Below are the code and all the weights of a small trained network. Each question names an input and a class and asks about switching units off, where a switched-off unit gives its printed mean instead of its output.

import numpy as np


def w(rows, s, z=0):
    codes = np.array(rows[::2]) - 128.0
    scale = np.full(codes.shape[1], s)
    scale[-1] = z or s
    return codes * scale


def f(y):
    return np.maximum(y, 0)


def log_softmax(a):
    a = a - a.max(-1, keepdims=True)
    return a - np.log(np.exp(a).sum(-1, keepdims=True))


def net(x, mask):
    res = np.array(x, float).reshape(1, 7) / 4 @ E
    y = f(res @ A[0][:, :-1].T + A[0][:, -1])
    res = res + np.where(mask, y, B[0][:, -1]) @ B[0][:, :-1]
    return log_softmax(res[-1] @ U[:, :-1].T + U[:, -1])


A, B = {}, {}
E = w([
[131,129,131,127,126,123,129,128,126,129,126,127],'x0',
[125,130,123,126,131,131,134,132,128,130,128,128],'x1',
[128,128,127,128,130,129,127,129,132,128,127,128],'x2',
[79,164,212,47,144,134,100,141,145,157,199,100],'x3',
[129,127,127,129,133,133,130,127,126,127,134,132],'x4',
[127,140,139,150,162,142,29,250,65,146,127,89],'x5',
[140,66,113,156,162,61,129,132,171,201,187,71],'x6',
],0.02)
A[0] = w([
[173,79,28,179,94,105,196,44,165,89,67,191,247],'neuron 1',
[181,78,66,175,92,109,192,64,146,118,107,166,181],'neuron 2',
[141,177,98,143,92,182,123,128,72,14,24,205,240],'neuron 3',
[206,87,25,234,113,126,122,159,75,126,54,135,198],'neuron 4',
[114,129,131,37,98,105,196,1,207,121,168,154,202],'neuron 5',
[89,225,176,69,81,203,97,169,72,33,91,154,195],'neuron 6',
[123,207,158,58,37,200,191,65,129,37,82,224,254],'neuron 7',
],0.0077,0.0058)
B[0] = w([
[190,192,56,116,174,51,83,134,88,234,195,129,247],'neuron 1',
[177,135,80,177,172,81,154,88,158,217,135,133,212],'neuron 2',
[164,255,136,142,39,154,54,221,45,115,156,124,247],'neuron 3',
[145,60,67,219,110,128,146,194,131,3,84,68,242],'neuron 4',
[83,93,191,126,36,148,196,110,215,66,192,131,230],'neuron 5',
[148,131,155,51,170,206,127,63,51,147,47,181,242],'neuron 6',
[23,223,175,100,158,33,89,155,87,111,165,198,250],'neuron 7',
],0.0079,0.023)
U = w([
[127,173,128,114,145,94,74,182,109,194,178,114,167],'0',
[174,102,79,155,150,100,173,65,146,178,120,134,255],'1',
[157,143,113,147,62,159,120,162,101,56,71,134,111],'2',
[133,5,99,179,146,116,144,150,136,66,81,88,41],'3',
[76,148,153,105,107,115,151,99,129,68,122,166,44],'4',
[125,72,150,124,75,134,189,101,190,115,155,96,55],'5',
[147,129,141,87,165,189,117,98,96,162,47,141,99],'6',
],0.014,0.0011)

Each question gives the input, the list of numbers given to net, and the class t.
The units are the neurons (one row each of A and B). Each row of codes is followed by its name. A weight is (code - 128) times the scale printed after its matrix; where a second scale follows, it is the last column's (A, B and U).
mask holds one flag per neuron, in row order. A switched-off neuron (its flag False) gives its mean, the last column of its row in B, instead of its output. The means were averaged over made-up inputs and are rounded, as every weight is.
A unit's drop is (log p(t) with every unit on - log p(t) with that unit switched off) / (log p(t) with every unit on - log p(t) with every unit switched off).
The circuit of an input: a set's keep is (log p(t) with only the set's units on - log p(t) with every unit switched off) / (log p(t) with every unit on - log p(t) with every unit switched off). Starting from all 7 units, units are removed one at a time, each time the one whose removal leaves the highest keep (on an exact tie, the one counted first), for as long as the keep stays at least 0.8.
units of the circuit, in order: the units of the circuit, biggest drop first
unit that matters most: the unit with the biggest drop
k most important neurons: the k neurons with the biggest drops, biggest first
drop when u is switched off: that unit's drop, to one decimal
input [0,-3,7,1,-4,4,-2], class 6: unit that matters most => neuron 4
input [4,-7,6,0,-5,3,5], class 3: units of the circuit, in order => (neuron 1; neuron 3)
input [6,2,5,0,5,-7,0], class 0: 3 most important neurons => (neuron 1; neuron 7; neuron 2)
input [-4,8,-6,-2,-5,-1,-8], class 0: units of the circuit, in order => (neuron 7; neuron 3)
input [3,-8,4,0,-5,0,6], class 1: 3 most important neurons => (neuron 3; neuron 4; neuron 7)
input [-5,4,7,2,-4,2,-8], class 6: 4 most important neurons => (neuron 6; neuron 4; neuron 1; neuron 5)
input [-3,7,7,0,5,2,4], class 3: units of the circuit, in order => (neuron 1; neuron 3)
input [2,-8,-3,-8,7,0,-1], class 0: 3 most important neurons => (neuron 1; neuron 3; neuron 2)
input [3,-7,0,0,8,-4,-2], class 0: 2 most important neurons => (neuron 1; neuron 4)
input [4,1,6,0,-5,0,6], class 1: 4 most important neurons => (neuron 3; neuron 4; neuron 7; neuron 5)
input [-3,-1,-5,-4,-8,0,3], class 1: 3 most important neurons => (neuron 1; neuron 2; neuron 5)
input [-1,3,-5,0,-7,-1,2], class 1: 4 most important neurons => (neuron 3; neuron 7; neuron 4; neuron 5)
input [-8,-8,8,7,3,8,-8], class 6: drop when neuron 2 is switched off => 0.0
input [-7,1,-8,1,4,7,-1], class 6: drop when neuron 6 is switched off => 0.1
input [7,-6,-8,3,4,0,6], class 5: drop when neuron 1 is switched off => 0.4
input [-3,-8,-7,8,6,-8,2], class 5: units of the circuit, in order => (neuron 5)
input [-6,-6,-3,-8,2,4,7], class 3: drop when neuron 4 is switched off => 1.3
